In the rows, 128 means zero.
Here are made-up elements, facts about them, and rows of numbers that follow some of those facts. Name the element behind each unnamed row.

Known rows:
drovum: [101  83 102 142 170 131 175  98 104 112 119 135 114 141 106 161 132 110
 157 129 140 120 142 111  94 139 130 125 150 108]
zipu: [ 95  79 105 163 168 137 162 106  91 116 129 133 108 139 109 159 146 113
 155 132 147 120 137 123  94 157 143 126 160 109]
ploflil: [111  89 100 135 150 137 164  93 114 112 128 123 123 144 118 152 136 116
 160 133 140 136 132 112 119 147 122 148 146 101]
lasku: [166  70  70 138 146 129 128 131  87 162 131  88  73 166 139 132 153 173
 100 140 109 125 127 110 137 154  66 177 157 140]
klalak: [109 105  87 121 158 133 118  99 101 120 150  95 122 136 139 132 123 104
 156 131 142 158 118 135 163 171 138 153 148 110]
baples: [167  64  70 153 155 122 136 144  74 171 138  82  50 174 144 137 161 176
 102 147  97 129 125 126 135 158  74 180 154 152]
skogron: [121 105  97 115 154 139 143 106 120 104 146 109 126 156 133 123 112 108
 158 143 107 166 101 115 166 143 121 152 130 108]
plitra: [127 183 147 132 104 172 109 153 141 114 175  74 161  95 137  88 125  91
 127 125 114 170 138 158 204 136 160  74 128 115]
buplor: [203 170 109  60 103 167  84 161 186 115 203  87 119 161 118  95 134 150
  51 120  95 141 130 127 180 119  83  78 134 109]
kikle: [142 142 113 169 107 117 165 152 127 142 135  85 112 105 123 132 148  84
 120 145  93 111 139 158  86  88 108  88 161 161]
vuluk: [152 177 131 104  88 147 125 135 158 116 150  85 161  98 140 108 123  84
 138 137  96 158 119 148 163 108 119 105 137 130]
drabimas: [167 182 140 105 100 178 140 170 177 106 145  91 164 119 158  71  97  76
 138 129  10 178  93 136 195  92 123 118  94 127]
gabril: [148 136 130 133  96  78  97 152 153 132 132 156 165 134 120  83 139  85
 143 112 156 140  94 117 135  95 159 147 101 131]
kulas: [142 146 135 126 100  92  81 164 142 130 160 148 168 130 146  84 127  86
 147 118 164 171  83 134 172 119 173 132 107 127]
vatrofer: [126 120 164 184  98  76 167 162 111 126 124 199 128 126 120 135 144 114
 154 120 202 109 115 110  45 102 162  94 141  99]
patrek: [ 51 138 155 127 157  74 121  93 124 138 113 150 158  91 131 167  85 143
 130 141 145  94 141 179 108 114 144 122 107 165]
potis: [ 70 137 148 115 160  81 120 101 131 132 122 134 180 108 132 142  81 135
 114 152 120 108 133 163 131 102 136 123  92 164]
stidra: [ 84 146 139  89 143  74  94  92 149 140 129 102 200 106 142 125  71 128
 107 152 114 131 110 172 162 107 124 148  79 172]

There are 2 kinds of fact about the elements: Θ, Σ.
Θ grogren <- baples,vibo
Θ niste <- baples,lasku
Θ kikle <- baples,dudo
Θ zefle <- bilu,litrubes
Θ rimom <- bilu,feklo
Θ postu <- bilu,fluklar,skidriskes
Θ broskam <- bilu,fluklar
Θ domar <- bilu,grurun
Θ sekla <- buplor
Θ skifo <- buplor
Θ sebretun <- buplor,dretrel,trofe
Θ mugrufli <- drelokin
Θ toklin <- dretrel
Θ tuvel <- dudo
Θ plutir <- dudo,fisan
Θ misul <- feklo,grurun,vibo
Θ fopa <- feklo,skidriskes
Θ pletra <- feklo
Θ plitra <- feklo,molobrur
Θ kulas <- feklo
Θ mutan <- fisan,lemok,stugram
Θ sotre <- fisan,lemok
Θ skogron <- fisan
Θ bupor <- fisan
Θ drabimas <- fisan,mudrimi,skidriskes
Θ lavapli <- flogrelas
Θ kostek <- flogrelas
Θ gabril <- fluklar
Θ stidra <- kadrigel
Θ ruplanes <- kadrigel
Θ fotrisku <- kadrigel
Θ statra <- kadrigel,pibrol
Θ brusises <- lasku
Θ skadris <- lemok
Θ kostor <- lemok,maska
Θ klebudis <- lemok
Θ skuni <- litrubes
Θ gromo <- luduro
Θ vostan <- luduro
Θ kago <- maska
Θ pleflik <- pibrol
Θ boda <- ralibrik,visu
Θ midal <- ralibrik
Θ gufe <- ralibrik,visu
Θ klini <- ralibrik
Θ plotol <- skavaplam
Θ klalak <- skavaplam,vibo
Θ nastun <- skavaplam,tefiskis
Θ bostir <- skidriskes
Θ skodi <- skidriskes
Θ dupla <- skidriskes
Θ zomek <- stugram,zagem
Θ vuluk <- stugram
Θ testokek <- stugram
Θ zutrel <- tagrem
Θ patrek <- tefiskis
Θ pema <- trofe
Θ stedrel <- trofe
Θ ploflil <- tronozik
Θ potis <- vala
Θ zipu <- vibo
Θ vebrum <- vibo
Θ vatrofer <- visu
Θ busubros <- zagem
Θ modaflo <- zagem
Θ raskur <- zostel
Σ a <- baples,boda,bostir,brusises,drovum,flogrelas,gromo,gufe,klalak,klebudis,klini,kostek,kostor,lasku,lemok,maska,midal,misul,molobrur,mutan,nastun,ploflil,plotol,plutir,raskur,rimom,sekla,skadris,skavaplam,skidriskes,skogron,skuni,tefiskis,vostan,zefle,zipu
Σ b <- bilu,buplor,bupor,busubros,drabimas,drelokin,dretrel,fisan,grogren,kago,kikle,lavapli,mudrimi,pibrol,pletra,plitra,ralibrik,skodi,stedrel,stugram,toklin,tuvel,vala,vibo,vuluk,zepi,zostel,zutrel
Σ c <- broskam,dudo,dupla,feklo,fluklar,fotrisku,gabril,kadrigel,kulas,litrubes,luduro,modaflo,niste,ruplanes,sofu,sotre,trofe,tronozik,vatrofer,zagem,zomek
Σ d <- domar,fopa,grurun,mugrufli,patrek,pema,pleflik,postu,potis,sebretun,skifo,sorok,statra,stidra,tagrem,testokek,vebrum,visu

Which element is each row?
No name comes twice in this set of rows, the named rows included.
[122 148 132 180 121 124 163 147 120 144 139 102 108  96 115 145 158  86
 127 140 122 101 161 156  72 105 140  81 170 143] -> grogren
[ 99 128 110  63 178  79  87 120 180 103 218 135 191 161 110 119  71 132
  65 135 121 116 106 170 160  91 129  65  89 138] -> sebretun
[ 68 121 151 126 154  93 132 102 143 136  83 135 206 110  98 105 105 135
 102 127  82 103 149 147 128  87 153 144  60 168] -> postu
[158 132 163 166 102 149  54 203 104 154 132 172  94 123 151  81 162 165
 108  88 177 145 134 125 165 159 198 126  97 123] -> feklo
[199 163 139  87  75 114  45 165 150 145 131 155 116 144 181  86 124 147
 120 110 154 168  79 118 196 143 118 182 106 138] -> zagem
[123  87 123 157 166 194 129 132  83 133 124 143  59 147 128 146 150 189
 125 108 149 122 158 104 122 187 139 124 142  98] -> molobrur
[111  79 105 146 163 138 174  90 122 120  97 119 140 144  86 140 157 117
 157 124 133 104 160  94  95 131 130 151 130 110] -> zefle
[189 151 169 149  73 157 174 159 123 135 132  92 144 125 140 112 141 193
  99 163 140 143 153 100 129 126  78  74 145  85] -> ralibrik
[185 138 137 113  81 107  71 158 142 161 108 159 127 145 140  77 157 154
 105 102 150 137 117  98 150 123 129 179  98 142] -> litrubes
[ 51 126 153 150 162  96 115 105 122 147 108 129 190  99 108 128 106 137
 107 132 120 104 153 165 126 117 169 123  73 161] -> domar
[137 132 171 110 120  99 124 122 114 151 128  98 200 142 174 100  71 242
  73 182 130 150 113 131 189 130  80 124  83 126] -> visu
[183 131 124 104 104 104  72 187 159 128 174 201  78 183 119 123 146 161
  85  87 185 113 101 105 113 116 129  95 133 105] -> trofe

Now the same elements, written a new way:
Named rows:
sotre: [118 124  93 106  91  96 115 123 158  84 133  97 119 113 184 162 147 126
 148 143 121 100 162 120  88 207 151 140 134 107 147 119 167 107  90 114
 143 140 155 134  98  60]
grurun: [158 133  94 104  95 141 141 104 163 124 145 122 115 131 129 127 163  99
 154 123 125 114 154 175 160 132 139 143 130 103 153 129 154 118 106 118
 180 132 158 213 151 106]
bostir: [150 158  98  99 112 143 145 108 153 113  41 102 134 134 122 107 113 112
 127 119 122 101 163 135 142 139 168 135 130  72 151 142 156 125 133 104
 160  99 146 126 140 103]
sekla: [146 146 107 101 107 152 159 113 152 109  41 102 120 128 110 103 125 114
 146 117 121  88 163 158 130 155 163 139 139  84 148 152 158 119 141  82
 163 111 156 130 146  86]
baples: [140 149 103 114  99 151 169 121 154 110  60 108 144 126 109 115 142 115
 154 121 126 100 161 164 138 139 167 133 134  76 151 150 150 130 128 109
 170 119 140 145 141 126]
kikle: [118 140  88 105 106 130 129 168 138  60 150  74  98  95 163 139 163 138
 157 137 120  62 166  79  60 203 172 137 141 122 146 131 163  80  99 132
 142 119 128 152  71  89]
vuluk: [132 167  81  98 127 102 128 158 152  64 163  96 116 114 144 147 136 126
 109 120 116  83 169  51 100 188 176 131 129 123 151 114 162  81  90 167
 129 100 141 113  66  81]
tuvel: [121 148  89 103 120 120 132 156 146  62 168  84 108  95 167 145 153 128
 145 136 120  62 161  89  72 198 172 132 132 125 147 129 165  81  97 133
 134 120 130 131  81  90]
mudrimi: [117 151  88 109 111 118 154 168 153  62 192  90 122  93 151 154 170 127
 154 134 122  70 162  99  79 191 174 127 134 125 149 129 158  86  91 156
 142 132 127 137  81 110]
vibo: [114 148  92 115 109 122 151 158 149  60 193  95 125  92 140 156 176 128
 157 128 124  66 162 107  83 205 177 128 130 134 151 128 160  87  89 151
 142 132 129 141  86 111]
zipu: [142 136 111 103 104 167 142 111 144  99  47  96 131 124 127 112 124 124
 146 138 127  91 159 147 119 151 161 137 143  66 151 158 157 119 136  88
 172 114 131 161 152  91]
ralibrik: [120 148  84 105 115 113 156 157 147  55 203  90 114  87 169 151 171 138
 148 142 122  67 171 122  98 185 176 130 130 127 150 124 151  98  87 162
 149 126 110 125  89 104]
dupla: [110 106 101 116  72 118 107 123 142  76 115  91 111 109 168 160 166 142
 168 141 126  95 166 120  78 231 155 147 142 110 148 123 167 105  91 106
 154 143 151 167  94  57]
kago: [121 148  89 103 119 120 131 157 146  61 167  84 109  95 167 144 153 128
 144 136 119  62 162  88  74 196 171 132 133 126 147 129 165  81  96 132
 134 119 130 130  82  89]
skadris: [145 146 103 108 108 153 145 109 146 110  35 102 131 127 126 107 124 116
 145 123 123  91 161 153 130 145 165 138 133  77 149 149 156 124 133  85
 162 108 143 139 142 104]
zepi: [124 156  84 107 110 114 144 172 149  65 168  84 110 102 144 143 162 130
 143 127 118  72 168  80  79 194 174 132 136 124 148 123 159  85  92 158
 139 115 134 132  65  96]
molobrur: [139 155  96 109  86 151 166 124 151 120  48  90 134 127 106 103 149 116
 163 109 125 101 167 151 135 150 175 136 133  77 150 142 149 135 132 120
 174 110 147 145 130 135]
sebretun: [163 130  98  91 103 142 132  96 161 124 124 115  92 133 130 114 147  99
 145 117 121 102 156 168 154 147 135 149 135 112 150 131 161 107 118  92
 173 123 175 198 155  65]

Which element is each row?
No name comes twice in this set of rows, the named rows included.
[125 127  84 103  90  87 117 121 150  80 129  95 107 114 192 155 149 142
 139 144 120 105 175 125 113 198 156 144 132 107 148 109 156 119  86 134
 150 126 144 122  90  55] -> vatrofer
[176 136  94 128  91 129 138 111 160 131 180 100 120 120 101 116 164  93
 171 147 122  97 154 218 127 144 136 137 137  96 164 118 156 142  95 130
 185 115 139 207 133  87] -> tagrem
[136 143  95 122 110 122 124 167 140  58 215  56 113  83 141 139 153 130
 162 175 120  44 160 125  27 215 165 126 150 110 160 125 168 101  87 145
 148 110  99 146  73  57] -> zutrel
[ 95 115  91 118  99  89 118 140 155  88 167 101 170 105 152 177 173 112
 187 115 132 126 152  83  95 184 178 129 136 111 150 102 177 118  91  89
 167 178 162 159 106 123] -> tronozik

The same elements again, as new rows of numbers:
Known rows:
sekla: [164 179 135  78 164 159  80 116 142 129 150  99 158  83 110 136 116 147
 121 156 143 118 170 122 130 107 130  67  84 125 144 117 125 119 120 107
 123 125 143]
skifo: [ 96 117 131 138 134 132 161 167 131 130 112 107 110 134 185 147  92 120
 140 112 127 158 115 125 146 109 143 131 185  96 114 224 133 139  47 148
 175 193  85]
klalak: [158 153 139  74 182 133  89 129 143 132 165  97 174  94  93 136 114 160
 100 133 126 116 171 129 125 103 115  83  69 147 149 112 129 126 115  83
 120 122 129]
skidriskes: [165 141 138  87 187 182  93 142 140 101 115 104 139  96  88 104 121 156
 135 155 160 115 186 146 122 107 133  87  70 103 174 106 138 133 113 110
 141 101 140]
mudrimi: [153  75 137 209  92 132 171 129 129  91 107 148 113 151  56 137 136 112
 133 102 170 108 129 139 141 181 139 160 160 118 139  87 169 122 175 169
 155 127 127]
gabril: [ 89 160  99 120 119 123 157 123 126 191 108 167 114 156 159  77 162  88
 150 133 115 141 112 157  79  94 114 145 147 128 108 132  63 117 166 116
  79  69 127]
fluklar: [104 151  87 117 124 127 154 147 117 163  94 160  95 178 171  63 164  98
 165 131 123 135 100 176  60 108 121 170 141 115 132 136  80 123 153 118
  79  50 127]
maska: [144 138 128  72 174 141  70 112 120 104 142  92 136 105 116 124 120 167
 137 147 128 117 148 128 140 139 134  64  68 134 148 109 147 135  99 109
 106 101 157]
ralibrik: [149  68 137 194  80 128 144 129 121  79 150 178 120 145 118 144 138 145
 115  90 124  89  85 129 129 200 134 155 162 128 135  96 169 149 185 151
 125 172 174]
kikle: [159 121 139 204  75 114 171  97 106  96 146 146 111 133  94 157 149  93
 123 106 124 131 100 101 166 157 127 190 153 151 105  91 164 112 186 146
 158 156 129]
vostan: [161 161 139  82 162 154  79 117 136 122 145 106 154  88 107 133 124 155
 116 156 126 120 166 120 135 101 122  70  72 126 139 110 122 126 116 101
 121 126 147]
postu: [123 115 128 159 143 147 160 199 117 110  94 115  71 138 187 136 100 133
 148 120 114 153 106 137 117  93 135 154 163  66 109 214 121 139  37 137
 189 179  90]
ploflil: [159 161 139  81 162 154  74 117 139 118 143 102 153  89 109 135 121 158
 117 154 128 119 167 123 133 107 120  73  65 129 143 108 127 128 113 102
 119 126 148]
raskur: [160 160 139  78 164 156  76 116 138 121 146 104 153  89 110 132 121 155
 116 155 128 117 165 121 134 103 119  73  70 130 141 110 125 125 115 102
 124 125 148]
skavaplam: [157 137 127  73 191 130  92 141 145 110 164  80 179 120  94 128 120 170
 106 110 137 109 159 153 111 123 109  85  67 149 166 114 152 132 105  77
 114 115 121]
vibo: [146  86 132 185  96  69 156 125 112  96 154 144 132 145  95 159 126 120
 104  96 136 121 100 110 138 185 139 217 154 167 141  94 176 127 175 143
 151 133 117]
klini: [159 153 147  80 167 168  78 118 141 118 153 121 154  83 115 130 121 164
 117 151 123 112 166 118 131 108 119  64  73 124 147 113 120 138 123  99
 116 138 163]
plutir: [152 158 145  86 173 169  95 102 132 116 140 106 148  78  96 122 125 144
 132 152 134 129 174 115 151 105 123  67  71 130 136 107 128 121 118 101
 129 121 147]

Rows to name:
No name comes twice in this set of rows, the named rows included.
[140  71 136 208  98 118 169 108 112  98 112 140 100 147  62 143 141 114
 146 104 154 113 114 126 161 195 142 144 159 124 118  84 170 124 167 168
 143 117 135] -> fisan
[146 151 136  83 173 143  72 105 122 128 143  98 134  85 108 135 119 163
 132 154 115 120 157 115 146 124 126  51  71 128 128 106 123 126 106 107
 108 105 159] -> kostor
[157  85 124 188  33 102 118 122 142  79 106 130 128 187  98 154 159 125
  98 117 133 111  98 125 141 176 122 185 135 134 115  80 176 126 164 176
 151 152 121] -> pibrol
[155 102 139 209  80 108 155 114 119 120 133 147 109 134  80 164 135 113
 118 113 135 110 111 112 147 169 133 153 164 126 102  91 143 116 179 158
 150 146 132] -> bupor
[165 149 134  82 186 133  95 141 153 133 170  83 181 114  84 137 119 165
  97 115 131 103 167 155 109 102  96  70  68 142 146 117 128 126 110  73
 113 130 121] -> nastun
[ 66 144 101 104 123 128 177  96 118 163 103 162 132 161 158  55 171  72
 171 117 127 159 113 155 113 114 121 164 142 159 129 129 109 123 164 118
  69  66 120] -> dudo
[ 59 137 105 115 127 113 165 103 121 202  99 163 118 153 143  77 158  87
 158 129 119 145 120 151 104 110 118 119 154 140 106 123  69 121 161 123
  64  61 128] -> sotre
[ 92  93 131 143 142 119 168 183 133 130 116 101 118 146 170 147  99 134
 126  92 112 152 111 139 134 104 118 132 168 105 108 220 132 143  37 124
 168 196  75] -> patrek
[103 144 120 126 137 140 161 161 141 136 124  85 121 137 200 148  78 108
 152 110 167 158 113 136 145 120 163 120 215  94 129 245 146 131  56 164
 175 193  78] -> sebretun
[ 99 163  95 124 120 126 153 138 120 186 104 167  99 157 168  77 161  93
 153 136 114 136 106 160  67  94 116 159 146 119 110 134  60 117 161 114
  81  64 124] -> broskam
[169 170 133  85 165 159  73 123 132 117 146 104 137  91 113 132 123 161
 120 157 122 118 159 119 128 103 119  77  65 121 137 112 122 124 111  96
 124 121 151] -> skuni

Now the same elements, written a new way:
Some elements and their rows:
mugrufli: [118 161 100 114 124 166 149 107 119  83 135 162 131  90 165 120 151  64
 122 118 165 157 117 157 127 133 134]
kulas: [184 102 168 141  95 147 168 117  96 153 128 104 120  85 111 181 108 106
 148 115 124 138 151 138 122 133 111]
sekla: [159 154 159 126 140 162  61 124 118 116 113 126 172 147 136 141 148 181
 131 120 110 122  95 140 159 115 160]
busubros: [ 80 143 103 126 121  99 143  97 105 130 154 107 101 136 170 117 146 152
 116 162  59 103 182  98  97 115 115]
plitra: [128 154 108  92 113 104 130 125 132 150 124  75 107 130 159 112 143 105
 117  90  54  93 170 147 143 137 103]
mudrimi: [ 88 109  81 135 140  77 127 164 165 152 119 123  99 133 120  83 112 126
 100  99  72 100 179  91 140 128 107]
bupor: [104 100  95 135 153 126 125 144 168 137 110 122  89 144 161  94 118 121
 109 119  71  94 185 109 126 120 110]
klalak: [155 139 153  99 123 161 110 104 149 136 137  86 126 175 158 138 135 152
 141  84 145 125  63 219 122 136 142]
skavaplam: [118 137 140 134 123  80 114 126 151 155 154 100 140 171 107 125 127 175
 133  84 186 144  55 153 108 131 157]
kago: [ 86 132  88 133 151 120 132 124 161 155 123 127  99 134 174  95 118 139
 125 127  82  89 175 124 115 130 124]
dretrel: [ 91 152 122 162 122  68 126 143 111 148 102 110 155 135 119  92 150 172
 119  93  81 101 191  45 159 132 147]
sebretun: [158 171 138 129 129 197 113  99  85  75 109 162 143  82 183 124 187 103
 124  69 121 164 149 124 177 124 157]
flogrelas: [ 98 155 124 140 132 111 112 147 147 126 145 146 188 156  86 123 108 150
 126 155 173 120  69 129 106 127 144]
lemok: [105  89 105 166 159  86  72 162 177 127 148 161 121 159  82 118 102 178
 107 134 155 148  75 103 106 103 149]
kadrigel: [165  69 112 175  92  50 163 158  70 142 127 163 117 112  83 148 102 147
 185 168 195 146 144  61 119 137 139]
broskam: [175 121 159 145 101 177 170 124 116 152 134 123 134  77 110 187  98  87
 148 140 104 122 153 138 126 135 106]
gufe: [133 115 177  34 173 156  59 108 119 134  97 114 132 130 116 142 126 155
 130 203 106 147  81 195 165 127 143]
skodi: [117 128  97 109 129 108 123 151 149 150 119 104 108 123 140 102 117  98
 108 107  50  87 180 134 146 133  99]

Name these rows:
No name comes twice in this set of rows, the named rows included.
[165 139  99  94 117 157 136 125 126  86 148 145 104  86 153 128 148  35
  93  67 125 160 126 168 155 130 106] -> fopa
[153 130 155 106 120 143 104 116 146 127 131  87 138 176 137 135 137 146
 133  98 151 127  73 188 123 127 131] -> zipu
[ 82 117 119 137  99  21 176 146 142 161 124  63 106 165 114  85 135 140
 114  54 139 107 158  77 124 145 117] -> vibo
[114 133  95 131 129 163 136 102 111  71 167 172  90  97 179 138 163  89
 106 122 145 177 142 124 102 114 128] -> testokek
[113 118 155 196 105 138 201 134 114 158 127 157 160 101  76 159  96 122
 160 176 181 133 143  74  96 139 140] -> luduro
[173 143 154  82 113 153  96 113 145 123 139  88 133 156 141 146 137 135
 127  93 118 121  75 211 131 125 119] -> misul
[130 140 133 118 136 130  85 133 140 117 131 131 157 160 115 133 124 155
 130 151 136 127  75 159 122 122 140] -> drovum
[107 113 129 124 138 144 156 126 162 120  84  87 114 169 174  88 136 125
 117 113 102  84 185 116 122 138  92] -> kikle
[155  93 139 122 160 192  79 136 177  98 117 136 127 171 138 126 116 149
 112 143 129 121  90 158 117 110 116] -> plutir
[144 106 126 128 168 182  64 120 172 114 150 144 106 153 160 142 117 167
 116 159 107 134  91 173 112 101 131] -> mutan
[178  92 160 157 117 171 152 139 121 153 120 137 110  83  96 175  92 100
 145 126 109 126 157 113 132 130 108] -> dupla
[116 114 113 151 154 103  80 151 171 133 147 153 130 157 105 125 106 175
 119 135 153 139  72 135 111 114 154] -> maska

